Below is a small trained network, with its code and all its weights. Each question gives an input and a target symbol and asks what happens when units are switched off, that is, made to give their printed mean instead of their output.

import numpy as np


def w(rows, s, z=0):
    codes = np.array(rows[::2]) - 128.0
    scale = np.full(codes.shape[1], s)
    scale[-1] = z or s
    return codes * scale


def norm(h):
    return h / np.sqrt((h * h).mean(-1, keepdims=True) + 1e-5)


def f(y):
    return np.maximum(y, 0)


def softmax(a):
    e = np.exp(a - a.max(-1, keepdims=True))
    return e / e.sum(-1, keepdims=True)


def log_softmax(a):
    a = a - a.max(-1, keepdims=True)
    return a - np.log(np.exp(a).sum(-1, keepdims=True))


def net(x, mask):
    ids = ['ΣΨΩβδεημξ'.index(c) for c in x.split()]
    T = len(ids)
    res = E[ids] + P[:T]
    u = 0
    for l in range(2):
        q, k, v = (norm(res) @ M[l].T for M in (Q, K, V))
        z = softmax(np.where(np.tri(T) > 0, q @ k.T / 2**0.5, -1e9)) @ v
        res = res + np.where(mask[u], z, O[l][:, -1]) @ O[l][:, :-1]
        u += 1
        y = f(norm(res) @ A[l][:, :-1].T + A[l][:, -1])
        res = res + np.where(mask[u : u + 8], y, B[l][:, -1]) @ B[l][:, :-1]
        u += 8
    return log_softmax(norm(res)[-1] @ U[:, :-1].T + U[:, -1])


Q, K, V, O, A, B = {}, {}, {}, {}, {}, {}
E = w([
[158,110,126,105],'Σ',
[79,139,106,155],'Ψ',
[70,120,132,133],'Ω',
[124,155,108,144],'β',
[128,119,119,162],'δ',
[136,4,121,97],'ε',
[55,164,122,110],'η',
[83,185,118,137],'μ',
[130,130,153,130],'ξ',
],0.042)
P = w([
[53,128,14,166],'0',
[116,195,114,75],'1',
[94,192,100,96],'2',
[73,159,97,107],'3',
[59,149,88,116],'4',
[51,148,85,124],'5',
[44,141,87,130],'6',
[35,141,85,135],'7',
[27,138,78,139],'8',
[23,134,83,149],'9',
[14,129,80,149],'10',
[3,116,90,144],'11',
],0.0055)
Q[0] = w([
[61,142,95,34],'0.h0',
[255,90,166,56],'0.h0',
],0.0071)
K[0] = w([
[20,114,109,22],'0.h0',
[125,132,2,48],'0.h0',
],0.0081)
V[0] = w([
[129,138,106,93],'0.h0',
[168,164,254,155],'0.h0',
],0.0077)
O[0] = w([
[137,147,186,134,6],'0.h0',
[74,128,132,247,113],'0.h0',
],0.012,0.0013)
A[0] = w([
[193,1,196,52,225],'0.n0',
[106,56,107,197,225],'0.n1',
[63,83,131,50,2],'0.n2',
[199,151,220,67,42],'0.n3',
[211,37,216,107,142],'0.n4',
[151,67,219,60,227],'0.n5',
[182,209,228,22,66],'0.n6',
[140,197,211,113,26],'0.n7',
],0.0087,0.0034)
B[0] = w([
[83,125,87,254,193],'0.n0',
[170,104,120,25,255],'0.n1',
[175,137,103,83,158],'0.n2',
[14,144,79,251,144],'0.n3',
[63,91,126,160,166],'0.n4',
[131,163,196,214,182],'0.n5',
[71,122,68,207,154],'0.n6',
[156,164,115,135,141],'0.n7',
],0.012,0.007)
Q[1] = w([
[63,120,125,176],'1.h0',
[254,229,131,89],'1.h0',
],0.015)
K[1] = w([
[132,145,201,83],'1.h0',
[118,185,8,198],'1.h0',
],0.018)
V[1] = w([
[78,176,214,176],'1.h0',
[255,228,248,171],'1.h0',
],0.0043)
O[1] = w([
[181,162,125,113,113],'1.h0',
[172,127,115,3,3],'1.h0',
],0.0064,0.004)
A[1] = w([
[31,107,114,176,87],'1.n0',
[97,54,77,85,89],'1.n1',
[251,108,105,89,15],'1.n2',
[102,213,164,186,106],'1.n3',
[153,154,43,118,164],'1.n4',
[117,173,201,52,252],'1.n5',
[170,195,107,187,197],'1.n6',
[140,77,196,217,177],'1.n7',
],0.015,0.0044)
B[1] = w([
[211,136,92,211,251],'1.n0',
[214,141,174,136,208],'1.n1',
[106,22,46,77,157],'1.n2',
[209,59,176,63,186],'1.n3',
[61,114,140,63,188],'1.n4',
[254,69,169,148,165],'1.n5',
[56,129,165,159,166],'1.n6',
[18,173,140,64,193],'1.n7',
],0.0084,0.012)
U = w([
[69,139,176,202,146],'Σ',
[154,155,29,160,98],'Ψ',
[247,127,152,170,112],'Ω',
[54,150,134,80,142],'β',
[141,78,66,58,132],'δ',
[98,35,163,150,3],'ε',
[176,213,98,78,156],'η',
[150,217,179,116,171],'μ',
[136,123,239,109,158],'ξ',
],0.012,0.0057)

Each question gives the input, a string of symbols that net reads in full, and the target symbol t.
The units are the heads (2 rows each of Q, K, V and O) and the neurons (one row each of A and B). Each row of codes is followed by its name. A weight is (code - 128) times the scale printed after its matrix; where a second scale follows, it is the last column's (O, A, B and U).
mask holds one flag per unit, layer by layer, with each layer's heads first. A switched-off unit (its flag False) gives its mean, the last column of its rows in O or B, instead of its output. The means were averaged over made-up inputs and are rounded, as every weight is.
A unit's drop is (log p(t) with every unit on - log p(t) with that unit switched off) / (log p(t) with every unit on - log p(t) with every unit switched off).
The circuit of an input: a set's keep is (log p(t) with only the set's units on - log p(t) with every unit switched off) / (log p(t) with every unit on - log p(t) with every unit switched off). Starting from the 12 units with the biggest drops (on a tie, the unit counted first), units are removed one at a time, each time the one whose removal leaves the highest keep (on an exact tie, the one counted first), for as long as the keep stays at least 0.8.
circuit, biggest first: the units of the circuit, biggest drop first
unit that matters most: the unit with the biggest drop
top k neurons: the k neurons with the biggest drops, biggest first
k most important neurons of layer l: the k neurons of layer l with the biggest drops, biggest first
drop of u: that unit's drop, to one decimal
input δ Ψ η ξ η Ω μ ξ Ψ Ψ, target Ψ: circuit, biggest first -> (1.h0; 1.n0)
input δ δ η, target η: top 2 neurons -> (0.n0; 1.n5)
input Ψ δ δ δ β, target β: unit that matters most -> 0.n0
input δ ξ Ω δ η ξ ξ ε η, target Ψ: 2 most important neurons of layer 0 -> (0.n1; 0.n5)
input δ β Σ Ψ μ Ω δ ε β ξ μ δ, target Ω: top 4 neurons -> (0.n1; 1.n1; 0.n0; 0.n5)
input β ξ δ η ε ξ δ, target δ: 3 most important neurons of layer 0 -> (0.n0; 0.n1; 0.n4)
input δ μ Ψ ξ Ω ξ Ψ η Ψ δ, target δ: top 4 neurons -> (0.n1; 0.n0; 0.n4; 1.n0)
input δ δ ξ μ δ δ δ β, target Σ: top 2 neurons -> (1.n6; 1.n1)
input Σ ε Ψ ε Ω μ Ψ η δ δ ξ δ, target Ω: top 3 neurons -> (0.n1; 1.n1; 0.n0)
input Ψ μ β δ Ψ Ψ, target Ψ: top 2 neurons -> (1.n7; 1.n0)
input η ξ ε δ ξ ξ ξ ξ δ δ η, target Ψ: 3 most important neurons of layer 1 -> (1.n0; 1.n7; 1.n6)
input η δ δ δ Ψ δ β, target β: 2 most important neurons of layer 0 -> (0.n0; 0.n4)
input ε Ω ξ δ δ ξ η, target η: 4 most important neurons of layer 1 -> (1.n5; 1.n7; 1.n2; 1.n1)
input δ Ψ δ ξ, target Σ: drop of 0.n7 -> 0.0
input ξ ε δ μ β, target Σ: drop of 1.n1 -> 0.2
input Σ Ψ Ω Ω δ Ω, target Ω: drop of 0.n0 -> 0.1
